Below are the code and all the weights of a small trained network. Each question names an input and a class and asks about switching units off, where a switched-off unit gives its printed mean instead of its output.

import numpy as np


def w(rows, s, z=0):
    codes = np.array(rows[::2]) - 128.0
    scale = np.full(codes.shape[1], s)
    scale[-1] = z or s
    return codes * scale


def f(y):
    return y / 2 * (1 + np.tanh(0.7978845608 * (y + 0.044715 * y**3)))


def log_softmax(a):
    a = a - a.max(-1, keepdims=True)
    return a - np.log(np.exp(a).sum(-1, keepdims=True))


def net(x, mask):
    res = np.array(x, float).reshape(1, 7) / 4 @ E
    y = f(res @ A[0][:, :-1].T + A[0][:, -1])
    res = res + np.where(mask, y, B[0][:, -1]) @ B[0][:, :-1]
    return log_softmax(res[-1] @ U[:, :-1].T + U[:, -1])


A, B = {}, {}
E = w([
[36,239,114,121,170,205,80,55],'x0',
[183,204,98,71,9,139,60,205],'x1',
[131,138,129,139,117,115,133,116],'x2',
[64,186,93,204,132,187,238,225],'x3',
[128,125,125,114,135,137,133,131],'x4',
[136,123,116,117,142,141,129,133],'x5',
[146,138,127,120,120,140,154,107],'x6',
],0.012)
A[0] = w([
[138,119,127,159,135,154,163,65,143],'N1',
[53,245,135,119,174,199,51,56,163],'N2',
[131,35,117,177,183,92,191,106,238],'N3',
[121,16,170,60,185,87,97,12,251],'N4',
[58,97,100,193,177,124,227,156,187],'N5',
[101,102,157,205,214,168,170,143,178],'N6',
[142,201,25,147,21,172,121,241,90],'N7',
[126,76,148,100,158,84,98,24,193],'N8',
[73,148,82,190,105,168,204,206,146],'N9',
[95,106,121,211,202,140,185,125,125],'N10',
[200,179,168,17,64,122,13,141,153],'N11',
[50,224,110,124,147,184,69,50,161],'N12',
[197,79,138,130,100,48,186,192,254],'N13',
[71,181,119,139,147,154,144,116,76],'N14',
[55,128,144,166,143,138,253,156,130],'N15',
[85,117,110,136,162,145,150,102,92],'N16',
[76,255,80,77,108,151,91,90,71],'N17',
[111,90,177,118,219,72,131,27,188],'N18',
[102,190,102,160,89,170,204,224,108],'N19',
[157,166,123,2,49,83,27,162,169],'N20',
[85,198,79,143,169,175,61,61,147],'N21',
[167,76,132,203,133,112,125,68,187],'N22',
],0.0098,0.0089)
B[0] = w([
[96,124,107,160,151,111,137,129,151],'N1',
[120,191,127,168,190,201,17,113,215],'N2',
[99,39,147,78,91,103,148,71,219],'N3',
[102,66,47,90,81,142,121,174,251],'N4',
[160,75,191,193,155,109,183,85,204],'N5',
[160,82,136,174,194,97,157,103,194],'N6',
[107,167,193,51,124,167,146,245,199],'N7',
[81,114,58,123,83,180,93,142,207],'N8',
[121,150,193,142,177,86,142,161,196],'N9',
[178,129,161,171,195,103,135,56,186],'N10',
[201,217,99,89,95,114,119,86,228],'N11',
[96,185,143,166,217,171,58,101,204],'N12',
[156,111,95,115,63,119,224,173,233],'N13',
[106,147,163,138,177,157,117,130,157],'N14',
[131,139,190,138,157,97,172,91,191],'N15',
[127,158,114,175,164,139,95,113,148],'N16',
[118,158,146,90,173,116,72,121,181],'N17',
[51,83,21,178,141,179,57,168,213],'N18',
[64,127,249,124,155,158,154,210,189],'N19',
[204,202,116,106,61,120,134,101,228],'N20',
[135,173,112,166,178,185,67,102,188],'N21',
[103,73,99,79,112,122,119,138,179],'N22',
],0.011,0.025)
U = w([
[77,19,62,86,91,114,131,122,249],'0',
[33,116,46,189,147,201,70,121,151],'1',
[137,49,182,158,142,44,202,85,179],'2',
[94,143,167,217,208,141,131,49,67],'3',
[223,147,77,97,68,81,155,112,124],'4',
[173,206,106,113,128,151,55,36,34],'5',
[94,134,164,107,99,148,192,253,178],'6',
[31,194,176,87,181,158,87,197,5],'7',
],0.011,0.0034)

Each question gives the input, the list of numbers given to net, and the class t.
The units are the neurons (one row each of A and B). Each row of codes is followed by its name. A weight is (code - 128) times the scale printed after its matrix; where a second scale follows, it is the last column's (A, B and U).
mask holds one flag per neuron, in row order. A switched-off neuron (its flag False) gives its mean, the last column of its row in B, instead of its output. The means were averaged over made-up inputs and are rounded, as every weight is.
A unit's drop is (log p(t) with every unit on - log p(t) with that unit switched off) / (log p(t) with every unit on - log p(t) with every unit switched off).
The circuit of an input: a set's keep is (log p(t) with only the set's units on - log p(t) with every unit switched off) / (log p(t) with every unit on - log p(t) with every unit switched off). Starting from the 12 units with the biggest drops (on a tie, the unit counted first), units are removed one at a time, each time the one whose removal leaves the highest keep (on an exact tie, the one counted first), for as long as the keep stays at least 0.8.
circuit, biggest first: the units of the circuit, biggest drop first
k most important neurons: the k neurons with the biggest drops, biggest first
drop when u is switched off: that unit's drop, to one decimal
input [-8,0,-2,7,4,8,-7], class 2: circuit, biggest first	(N5)
input [1,2,2,8,-7,2,0], class 7: 2 most important neurons	(N7 N13)
input [1,-6,2,1,0,-6,2], class 3: 2 most important neurons	(N10 N5)
input [-7,8,8,0,5,0,-6], class 4: 2 most important neurons	(N20 N11)
input [6,5,6,0,-2,-2,-5], class 5: 2 most important neurons	(N11 N20)
input [5,1,-8,7,3,3,-6], class 7: 2 most important neurons	(N7 N19)
input [0,-5,-7,-7,7,-6,2], class 0: 2 most important neurons	(N4 N2)
input [0,1,-4,4,3,4,8], class 6: 2 most important neurons	(N2 N12)
input [-3,0,-8,8,0,-6,6], class 2: 2 most important neurons	(N5 N15)
input [2,0,4,-6,-1,-6,-1], class 1: 2 most important neurons	(N18 N4)
input [-3,1,5,8,-3,3,-3], class 6: 2 most important neurons	(N7 N19)
input [0,3,-4,6,7,8,4], class 6: 2 most important neurons	(N2 N12)
input [-3,-6,1,-1,4,-5,-4], class 0: drop when N4 is switched off	0.0
input [1,-3,-5,3,-8,-8,8], class 3: drop when N13 is switched off	0.1
input [-4,0,-5,-7,-2,6,-7], class 0: circuit, biggest first	(N4)
input [4,1,8,1,-6,7,3], class 7: drop when N11 is switched off	0.5
